In the rows, zero is written as 128.
Each row is followed by its class.
145 155 164 121 147 159 133 138 84 151 116 123 149 113 131 145 150 163 142 147 109 132 114 122 80 113 95 78 119 104 124 106 171 105 143 152 127 126 131 142 143 133 96 125 131 148 121 127 160 108 => sebes
105 132 125 165 168 102 153 181 122 160 156 213 124 155 111 154 141 132 100 142 157 162 86 153 134 86 97 108 174 93 184 102 115 90 160 141 105 97 133 146 104 144 97 76 153 157 142 120 51 167 => rinob
101 107 149 63 74 91 109 99 142 111 138 170 131 107 104 137 100 153 120 191 139 82 113 97 109 88 123 136 96 121 89 125 110 114 149 134 134 178 154 158 102 119 110 106 140 134 143 143 135 167 => Nogop
80 127 144 180 112 107 126 168 133 145 108 143 74 150 133 100 184 110 135 71 151 121 138 61 231 118 106 152 85 122 132 61 115 131 120 139 117 147 115 133 88 163 112 112 137 107 119 129 200 144 => divut
128 113 157 124 164 108 103 142 135 179 138 91 132 171 98 115 105 127 123 129 144 110 139 190 89 83 133 136 107 151 156 76 138 179 172 100 116 137 124 122 118 138 132 65 114 180 132 129 122 125 => mak
134 137 126 129 162 124 127 116 136 111 122 102 77 169 162 142 167 132 126 67 134 86 161 144 79 121 171 165 63 121 119 108 150 140 174 147 117 112 126 113 137 149 161 104 110 167 144 138 161 82 => rinob
87 99 135 106 94 117 123 107 158 106 144 154 119 151 119 115 128 147 158 160 130 91 117 119 110 57 134 128 75 103 138 112 140 153 93 104 107 131 129 153 105 143 143 84 121 116 142 128 99 166 => divut
80 97 117 106 67 172 103 150 129 204 123 137 124 119 86 130 172 116 90 154 182 208 134 59 156 98 87 138 183 122 161 107 80 94 175 140 113 91 158 128 112 162 128 148 133 138 70 76 116 123 => Sep
114 143 124 96 81 150 75 142 167 149 107 118 177 108 122 116 121 126 98 145 111 93 99 108 46 119 119 137 105 132 116 130 156 159 157 112 141 146 133 149 123 124 187 80 118 84 83 129 68 130 => mak
105 171 133 144 109 146 104 133 102 156 117 111 112 105 89 112 111 122 157 154 113 128 131 95 104 113 122 144 126 127 85 36 186 98 192 119 109 109 147 109 80 139 105 129 178 116 162 119 94 116 => mak
112 132 152 155 120 95 124 168 90 116 145 142 82 112 157 138 168 147 134 132 135 142 128 101 166 91 132 146 59 117 148 119 127 129 109 154 154 152 140 143 87 177 105 114 101 149 166 101 133 143 => divut
142 144 130 51 105 115 150 173 170 126 129 120 118 118 140 122 100 156 109 92 150 148 98 93 110 118 110 180 125 139 132 119 130 86 212 147 129 194 122 137 58 162 125 112 127 185 85 89 146 105 => donob
95 99 127 148 95 99 151 132 130 148 132 110 116 113 89 78 115 171 135 77 163 112 162 38 110 134 54 135 76 105 149 134 146 112 119 91 110 134 143 125 131 149 134 129 109 140 114 142 198 97 => dad
134 141 106 106 117 70 108 105 155 163 147 101 137 124 103 124 150 81 92 118 117 132 108 125 140 109 173 102 150 149 154 109 158 197 163 132 117 112 103 124 144 131 167 120 142 145 108 110 159 176 => tuzet
89 119 151 101 112 131 102 120 76 157 96 169 162 145 131 115 90 140 114 114 102 66 109 132 103 144 56 101 134 91 135 125 138 130 79 132 107 155 117 173 78 90 92 119 133 120 118 118 132 120 => Nogop
120 134 104 169 139 191 123 125 75 176 115 183 158 85 149 120 130 155 143 108 120 127 129 99 87 110 102 150 170 168 112 137 178 103 117 137 170 174 113 156 115 140 164 118 95 139 111 109 156 114 => divut
113 144 174 146 139 101 146 209 127 154 123 120 87 121 160 135 126 153 88 113 91 125 127 116 104 142 108 147 145 134 150 123 66 121 146 110 183 164 155 127 126 118 200 125 95 159 132 141 161 127 => Nogop
153 132 114 96 109 115 115 157 145 179 91 112 127 95 131 132 148 135 112 157 139 172 161 99 89 117 95 105 148 115 151 118 129 157 117 126 152 125 136 147 135 165 93 135 133 165 97 121 156 126 => dad
151 119 152 129 105 127 146 77 96 130 82 138 125 97 79 130 122 175 134 142 86 125 94 73 81 138 97 125 99 123 144 112 152 123 158 128 163 122 104 113 151 81 93 112 126 126 132 119 146 108 => tuzet
92 139 91 71 135 163 139 133 141 138 73 242 175 117 105 150 104 164 105 69 180 102 127 88 166 127 138 151 81 149 124 94 127 107 170 150 131 172 102 157 143 149 123 104 181 136 97 109 153 136 => Gegav
155 118 150 167 115 113 106 185 125 100 92 136 82 107 152 136 152 136 120 140 123 114 100 106 112 151 144 133 138 115 131 126 135 198 108 123 154 133 144 123 70 148 159 93 93 181 183 118 121 115 => sebes
162 164 83 143 82 113 123 82 145 120 124 161 118 102 150 93 140 96 170 126 99 105 147 74 164 135 133 117 53 139 128 131 43 112 183 149 140 94 142 114 110 174 176 157 148 174 83 113 113 113 => Sep
140 125 178 96 146 118 140 129 62 125 159 130 101 132 145 153 160 180 121 168 92 97 128 146 111 151 110 116 128 99 128 129 126 100 140 149 112 96 125 135 79 118 87 125 119 142 142 129 137 110 => Gegav
75 133 101 42 90 130 116 58 109 182 156 166 127 131 157 123 173 164 121 144 184 116 114 84 92 129 97 129 153 92 118 63 152 79 172 150 81 102 152 113 72 137 102 98 196 139 128 134 98 95 => dusin
97 115 95 62 174 122 135 201 117 95 119 193 128 96 82 127 52 159 132 168 166 177 105 133 238 111 130 140 119 125 131 121 66 86 170 111 111 112 130 97 82 174 108 123 130 159 130 103 113 104 => donob
136 135 152 144 110 125 146 140 115 154 83 111 87 117 124 171 164 137 106 161 75 120 125 139 107 144 101 136 126 115 154 78 157 157 139 137 123 89 135 93 109 125 108 98 121 105 90 110 109 96 => dusin
109 140 131 25 145 99 114 133 167 148 164 78 125 132 123 131 102 127 143 129 100 123 116 153 135 52 152 134 82 117 121 88 168 142 179 77 98 124 164 129 153 165 121 102 138 112 130 142 137 160 => til
116 95 133 123 109 138 145 77 119 132 109 123 134 150 140 152 128 163 135 151 127 101 127 102 91 121 104 129 101 126 132 127 145 95 111 144 135 127 115 160 159 111 105 148 143 91 118 124 123 135 => divut
138 134 80 90 75 178 138 183 156 163 142 126 101 137 145 137 146 121 103 97 158 177 86 145 128 123 73 140 173 107 114 150 71 49 139 137 131 156 135 103 69 94 113 109 126 187 140 128 144 91 => donob
138 104 101 145 151 126 129 112 144 149 141 155 109 138 123 107 158 149 138 186 131 122 120 161 95 79 129 139 146 119 154 120 100 129 149 133 128 129 123 151 146 114 87 106 138 138 151 129 127 119 => Sep
114 105 160 69 122 150 120 148 124 132 132 147 128 115 122 177 137 139 160 168 155 120 100 114 150 88 119 116 134 82 139 116 128 106 145 116 137 122 145 138 104 124 93 126 154 118 117 112 115 128 => Nogop
112 109 198 140 106 133 145 139 106 136 100 142 117 158 120 149 143 161 121 148 151 148 140 104 116 139 87 139 146 114 154 161 93 98 106 142 152 116 120 150 118 121 103 109 140 131 102 138 87 141 => divut
103 100 88 105 104 132 120 151 128 114 145 165 125 142 68 136 86 122 106 101 206 133 104 145 91 129 100 110 149 121 121 159 152 125 102 123 117 172 115 105 118 108 93 144 171 137 126 110 117 107 => tuzet
132 127 104 75 82 152 118 137 140 114 137 153 148 124 115 124 55 107 100 147 95 190 109 171 73 98 186 113 163 151 114 103 99 159 119 106 83 114 166 141 123 114 136 120 144 139 133 112 115 162 => dof
143 159 54 132 177 143 148 152 151 173 149 100 71 116 156 133 125 155 119 106 138 134 146 164 125 99 148 126 95 132 134 132 142 125 143 88 139 130 76 137 138 106 98 102 118 131 124 150 179 109 => Gegav
125 122 136 108 114 173 128 80 86 151 125 131 142 128 125 110 123 133 143 168 105 146 92 127 106 89 81 110 121 122 145 94 115 123 133 101 113 111 130 136 132 101 100 141 138 128 104 133 132 100 => Sep
121 139 109 82 122 84 123 183 188 120 98 109 105 113 107 141 125 105 95 108 123 127 127 154 156 111 117 133 149 84 138 132 124 113 91 101 76 145 138 113 59 159 72 129 141 155 137 122 155 150 => dof
129 112 95 128 141 115 183 165 134 103 160 127 62 128 140 152 108 155 128 85 149 124 114 109 142 117 146 143 127 131 126 102 145 138 120 92 119 101 143 126 154 138 146 122 118 135 113 114 143 126 => rinob
143 121 143 94 155 135 128 147 131 151 125 143 112 85 122 148 164 165 121 170 119 107 147 158 85 115 134 156 153 102 136 117 97 90 125 149 131 91 162 155 132 132 109 118 135 125 108 116 122 114 => til
133 105 107 159 145 134 144 112 156 177 152 171 108 141 152 120 107 141 136 188 82 81 102 143 138 133 94 97 129 100 118 90 154 153 147 147 110 101 175 135 100 134 89 111 102 111 136 147 94 174 => Gegav
145 171 143 114 136 142 132 121 110 108 108 145 137 80 95 100 110 143 131 136 110 129 105 134 101 113 132 134 110 121 134 161 102 105 93 103 124 96 142 151 112 148 160 141 156 157 146 128 127 156 => Gegav
109 145 141 83 114 101 152 158 174 106 100 195 181 72 133 138 172 139 129 77 148 118 133 76 170 135 148 158 121 91 151 120 109 94 154 150 155 145 131 143 91 154 97 122 148 172 178 98 69 136 => sebes
108 132 106 180 172 144 157 166 80 107 206 98 112 134 137 130 104 165 134 136 122 110 144 106 163 109 124 161 160 135 110 120 127 147 149 132 152 102 128 143 96 119 109 137 134 179 159 131 111 91 => donob
115 125 69 171 132 160 123 153 110 159 95 130 128 144 128 132 129 139 118 97 135 134 127 108 126 135 107 115 137 114 132 126 170 130 136 195 116 107 152 110 148 173 102 189 150 114 101 71 113 75 => Gegav
121 103 195 112 140 164 106 158 102 146 167 130 110 150 167 168 140 140 88 132 121 137 73 106 58 115 45 73 126 89 135 124 87 84 151 133 153 146 152 127 58 125 69 164 111 171 115 140 151 106 => sebes
142 145 147 171 164 105 122 166 122 191 168 135 126 116 106 54 114 161 166 140 146 146 121 140 125 100 120 114 196 97 174 168 127 183 126 130 155 102 146 135 101 148 90 78 128 188 97 107 109 96 => dad
114 86 86 99 101 100 130 107 168 124 115 100 132 161 101 139 133 145 112 136 154 114 127 94 146 86 126 114 112 142 136 92 134 142 137 122 90 108 118 142 150 145 169 97 121 149 113 109 125 154 => mak
131 152 163 147 106 106 107 126 142 152 117 119 123 130 165 147 90 105 144 115 149 143 172 121 129 102 154 144 137 143 106 78 162 120 132 113 106 160 177 152 128 140 139 94 150 160 167 142 119 170 => dof
148 127 158 117 101 101 142 168 109 159 126 131 113 102 139 153 171 133 131 169 118 119 112 98 108 155 62 115 159 93 128 133 129 76 155 141 138 127 162 130 112 143 124 140 129 115 96 125 106 124 => Nogop
132 133 108 99 106 131 125 120 120 161 95 117 109 122 125 143 161 134 109 135 106 110 123 88 116 135 102 139 127 105 120 73 123 120 129 118 117 109 133 150 140 137 88 131 159 125 108 112 146 120 => dof
96 118 110 100 103 127 104 140 162 90 136 123 102 137 88 135 70 110 103 167 102 112 105 171 109 65 160 128 90 146 116 90 139 173 136 91 119 182 100 120 111 87 170 127 118 125 146 117 165 120 => tuzet
116 86 83 154 155 145 117 115 138 46 152 131 111 142 115 134 101 157 166 133 192 96 116 119 120 95 107 147 125 142 110 162 132 50 148 130 91 145 145 75 73 158 132 164 135 119 90 108 113 52 => Sep
141 114 149 115 131 113 113 105 123 131 122 143 92 137 127 136 137 156 128 173 132 139 131 101 119 93 123 115 123 122 116 111 112 121 128 118 121 112 145 151 131 153 96 125 151 157 151 132 148 152 => Gegav
131 109 138 140 87 131 102 156 170 107 135 125 125 135 104 110 121 149 132 225 114 102 107 155 167 105 122 116 154 97 150 154 93 135 79 139 105 131 140 159 98 110 150 106 129 109 103 86 124 129 => mak
157 172 124 133 80 131 159 125 142 133 171 109 152 111 122 115 34 113 163 113 126 202 132 141 97 99 121 71 122 134 170 81 152 108 126 96 92 127 158 108 99 108 118 160 184 164 105 92 107 130 => tuzet
91 155 135 165 120 129 133 124 121 133 120 207 152 132 140 95 84 154 125 118 156 157 199 87 125 149 163 95 141 118 131 155 181 173 169 205 110 153 93 143 94 142 99 130 144 152 120 146 128 114 => Gegav
131 90 145 141 115 145 151 99 113 145 142 125 161 133 134 155 131 121 138 155 134 102 141 127 132 113 101 127 120 116 126 94 148 167 116 138 143 120 165 166 135 103 77 129 121 152 153 137 84 145 => Nogop
120 95 130 118 90 106 131 126 144 107 153 142 135 136 100 134 90 152 81 143 135 129 106 130 137 121 162 130 125 140 149 144 106 185 151 149 109 133 154 95 74 125 109 127 136 175 149 125 151 130 => Gegav
108 134 185 144 121 132 132 126 82 110 129 140 107 152 118 165 151 136 154 118 155 130 117 92 112 108 130 125 142 102 131 107 146 95 139 156 134 130 121 132 124 132 116 130 159 139 140 114 95 129 => dof
107 122 142 102 139 157 124 91 146 136 120 174 127 179 108 121 157 137 119 130 114 112 125 134 114 89 170 136 141 146 123 124 115 167 128 130 125 103 98 166 125 130 165 60 123 169 96 113 127 158 => divut
109 138 126 95 140 118 134 127 159 94 192 133 114 134 135 144 154 165 115 134 148 109 153 108 117 128 168 133 128 125 137 162 109 121 141 92 138 126 130 137 122 122 150 103 139 166 161 129 121 148 => Sep
113 141 174 138 119 67 112 89 129 118 124 167 126 126 110 85 135 111 102 152 79 89 95 130 128 131 130 142 101 118 144 136 103 148 133 136 128 140 139 132 102 128 164 125 122 157 148 127 146 127 => dad
131 131 136 149 70 127 130 178 128 214 117 111 109 143 139 115 117 137 136 115 102 177 122 102 142 120 87 110 163 106 173 114 159 146 156 125 116 151 176 93 141 146 140 112 138 156 149 127 187 132 => mak
151 106 101 128 109 143 147 92 140 144 152 156 143 118 116 131 156 166 140 145 117 120 142 98 73 112 117 83 120 122 138 145 96 92 162 118 145 122 81 136 148 92 122 128 129 149 147 146 171 114 => Gegav
144 117 135 154 133 121 132 181 130 115 154 98 93 101 124 168 183 158 142 104 132 56 120 96 119 93 140 166 106 138 122 124 136 170 86 66 159 103 152 134 135 140 151 72 148 127 116 140 162 136 => divut
95 117 75 49 82 166 123 90 148 156 134 126 142 132 89 122 165 127 105 157 144 93 112 148 90 96 110 151 132 119 105 116 117 139 131 128 115 109 140 137 125 134 161 104 149 162 139 122 108 118 => dusin
156 132 144 141 107 108 102 74 182 119 88 133 159 82 92 111 117 121 139 182 108 143 127 116 79 77 146 125 116 142 157 150 124 133 131 106 140 136 124 131 125 128 169 107 120 139 133 148 161 167 => dad
91 84 150 65 81 129 137 75 145 177 112 161 178 110 84 110 96 162 96 157 119 100 74 115 73 99 104 98 127 135 133 90 136 153 134 115 108 128 142 167 161 90 182 72 103 136 119 118 149 150 => dusin
41 144 173 114 122 101 141 186 77 159 139 100 140 169 118 112 146 139 86 83 102 130 114 79 189 130 79 154 222 109 149 162 117 136 157 141 155 146 107 122 117 125 151 154 131 130 90 125 121 97 => Nogop
77 136 160 146 142 128 111 160 74 112 158 152 98 103 103 102 187 180 97 121 160 124 138 117 108 138 164 149 236 114 101 129 159 154 80 208 118 116 160 89 107 117 136 125 130 124 86 95 157 67 => tuzet
117 112 141 147 135 152 126 121 200 183 130 99 123 103 167 132 146 136 138 158 114 140 136 129 134 96 108 107 164 106 154 110 137 132 145 110 142 134 151 84 111 114 142 112 83 116 100 153 169 96 => dusin
135 150 129 64 138 148 136 121 148 131 102 168 147 118 134 129 64 166 147 164 108 97 111 149 124 115 139 114 115 120 115 160 108 151 126 119 165 150 131 149 167 126 121 112 153 148 112 152 129 149 => sebes
133 136 144 97 176 157 138 121 119 119 123 125 116 106 113 142 162 154 111 133 121 172 124 102 113 114 112 124 107 114 150 128 126 91 134 103 132 92 121 130 122 143 91 134 118 132 90 124 176 114 => dad
123 105 105 103 167 145 112 129 161 121 139 177 118 139 165 108 159 152 140 156 135 122 163 125 156 140 147 114 152 102 125 117 90 174 110 152 157 127 116 163 103 138 88 99 109 142 162 162 133 161 => til
167 135 166 175 184 126 125 128 130 121 93 133 93 129 135 161 132 131 138 146 103 107 110 119 184 137 143 147 114 145 150 108 130 138 141 104 147 99 141 131 135 150 160 98 131 143 117 114 131 155 => mak
157 129 123 114 71 102 145 146 143 143 162 163 86 127 140 90 193 110 143 108 165 144 151 82 120 165 144 157 108 127 133 96 107 159 178 129 142 135 116 144 125 171 107 112 145 143 95 96 98 110 => sebes
100 135 164 112 120 155 149 173 92 103 160 132 81 131 159 130 169 143 107 67 151 224 143 58 129 113 139 140 135 105 109 138 140 104 136 170 120 125 166 151 122 182 104 133 91 145 124 123 146 152 => dof
123 115 134 108 132 140 125 97 182 116 61 119 138 113 133 90 136 155 148 156 94 79 127 103 152 157 110 164 113 111 126 101 92 92 121 132 139 137 142 149 101 120 151 128 98 91 143 128 151 158 => Nogop
119 120 161 71 167 83 197 222 133 152 123 143 136 96 134 133 80 161 127 119 137 144 158 161 127 119 142 151 181 118 180 88 107 152 186 151 127 113 158 126 104 173 150 144 127 202 105 127 91 98 => til
143 115 150 144 101 134 128 117 105 123 117 153 88 86 131 122 148 137 132 128 75 124 105 116 86 130 125 141 109 113 130 119 128 112 128 118 110 103 149 105 76 121 123 106 81 122 153 134 157 132 => sebes
146 131 133 132 135 119 171 158 138 114 102 126 128 155 145 169 118 163 148 146 93 122 155 115 124 119 108 124 90 122 142 117 132 138 144 136 164 124 116 155 126 147 66 110 148 148 146 139 82 159 => divut
105 116 118 129 141 155 125 90 139 112 108 156 113 100 139 154 114 158 110 164 89 123 97 97 86 114 113 125 118 85 154 118 169 114 114 109 122 103 144 115 131 95 117 148 132 75 113 123 116 107 => tuzet
136 128 113 96 106 136 137 104 144 141 98 127 114 127 122 100 111 167 140 157 93 135 127 111 110 142 111 103 77 86 121 111 122 120 129 114 129 110 135 134 146 114 58 143 140 127 182 121 120 109 => Gegav
127 122 112 163 112 113 123 126 121 120 168 128 66 169 132 143 84 137 135 139 103 115 119 98 123 105 114 132 127 133 110 150 180 147 155 121 127 160 155 122 107 148 116 133 149 158 156 131 182 137 => dad
101 159 137 140 161 126 145 152 107 75 192 121 101 143 105 87 122 205 120 103 71 134 98 97 144 122 134 158 157 138 114 153 118 113 145 123 142 127 131 117 90 120 122 75 106 121 138 134 138 133 => til
146 127 175 87 170 149 129 106 132 131 138 105 150 95 89 133 104 144 147 191 135 103 116 142 68 121 112 144 149 107 111 107 188 108 126 82 112 107 140 172 109 118 85 121 150 138 164 130 107 156 => donob
124 85 143 64 76 109 107 170 137 142 119 133 147 147 109 130 148 128 97 143 108 143 98 138 118 102 100 114 137 105 136 121 108 174 139 117 105 137 167 123 99 129 108 70 98 157 142 126 134 130 => Nogop
111 142 116 106 103 101 132 92 203 129 98 110 158 127 79 97 96 145 144 144 141 59 121 119 105 112 149 123 111 127 143 87 132 157 108 75 121 141 111 137 157 114 184 118 176 152 143 113 127 139 => sebes
111 144 147 120 58 128 107 76 128 154 143 144 121 124 126 83 108 118 158 144 106 92 160 114 78 139 142 126 125 140 122 99 130 114 163 139 82 128 132 129 90 111 178 130 138 107 88 111 142 127 => Sep
92 126 145 35 80 99 146 114 101 147 79 167 130 124 114 130 135 142 109 136 101 110 107 146 108 102 127 156 122 106 171 90 116 132 116 141 105 154 80 163 115 123 150 94 108 128 118 109 120 162 => dof
116 153 144 94 129 134 119 123 115 150 109 128 108 107 98 161 124 134 127 141 140 136 100 98 121 129 132 116 137 98 123 117 126 82 138 117 138 85 115 144 111 119 83 112 150 115 118 109 72 163 => dof
116 94 142 113 164 109 137 165 139 144 111 168 95 127 149 188 126 149 107 74 138 140 133 102 130 81 146 172 119 149 121 169 113 76 178 127 153 116 138 157 144 158 115 89 107 135 103 120 112 148 => divut
124 135 135 148 109 112 113 112 161 121 117 137 176 100 84 113 80 114 137 162 92 88 124 105 127 85 149 131 105 136 152 105 93 162 141 84 149 129 121 185 107 102 145 123 168 151 165 115 122 169 => Nogop
125 103 116 136 112 116 145 168 152 78 115 139 92 107 124 130 145 140 122 137 160 95 107 131 163 131 146 164 96 110 138 110 135 152 101 170 111 127 136 155 122 110 134 110 138 60 116 134 145 155 => tuzet
132 125 181 124 143 103 122 129 134 137 124 160 114 101 145 149 84 133 135 166 126 114 151 138 108 137 127 139 137 101 143 134 143 92 152 128 111 128 150 160 101 126 95 141 164 105 126 144 110 132 => til
166 130 144 120 135 157 136 146 113 99 181 90 136 151 135 162 181 151 166 176 128 114 127 131 110 121 75 131 113 104 125 116 117 78 116 110 143 111 124 150 155 116 74 123 162 88 102 117 79 107 => donob
121 150 157 120 72 122 148 150 117 201 92 167 137 168 163 86 137 81 125 115 156 158 148 181 131 135 87 177 73 95 177 102 131 153 170 170 72 135 164 148 153 163 108 112 188 83 97 187 75 133 => Gegav
108 112 150 90 126 86 128 150 175 115 103 105 136 120 81 117 71 176 131 143 92 129 125 83 137 83 157 129 172 136 145 143 117 197 151 85 150 109 138 106 119 135 156 87 120 169 136 149 166 155 => dad
136 148 129 143 154 95 122 170 164 134 126 93 99 96 127 133 172 141 106 93 154 60 138 122 140 175 141 126 125 134 113 97 88 63 130 148 138 114 92 148 83 97 147 117 123 120 102 99 147 121 => mak
163 100 144 161 107 156 123 146 142 122 113 103 126 133 99 134 95 119 159 158 139 130 126 116 96 116 64 80 135 124 132 115 101 134 90 85 146 121 137 123 103 130 122 144 135 163 122 139 109 136 => mak
136 98 148 121 122 150 100 143 116 106 129 118 116 129 118 144 124 164 173 144 149 108 111 104 77 104 89 121 108 96 124 152 112 70 135 106 142 120 160 119 104 126 129 126 148 139 170 141 152 94 => dad
102 150 139 87 114 102 124 117 178 148 136 100 115 102 117 107 107 127 135 143 113 116 132 110 107 70 113 135 143 107 138 108 169 149 118 80 132 158 133 132 102 136 161 121 126 154 135 148 139 172 => tuzet
82 125 196 77 150 152 139 112 132 103 163 158 117 127 94 118 83 168 116 153 117 130 103 145 68 109 175 144 144 117 151 112 145 184 95 111 155 124 156 130 143 102 138 123 125 114 118 104 86 171 => tuzet
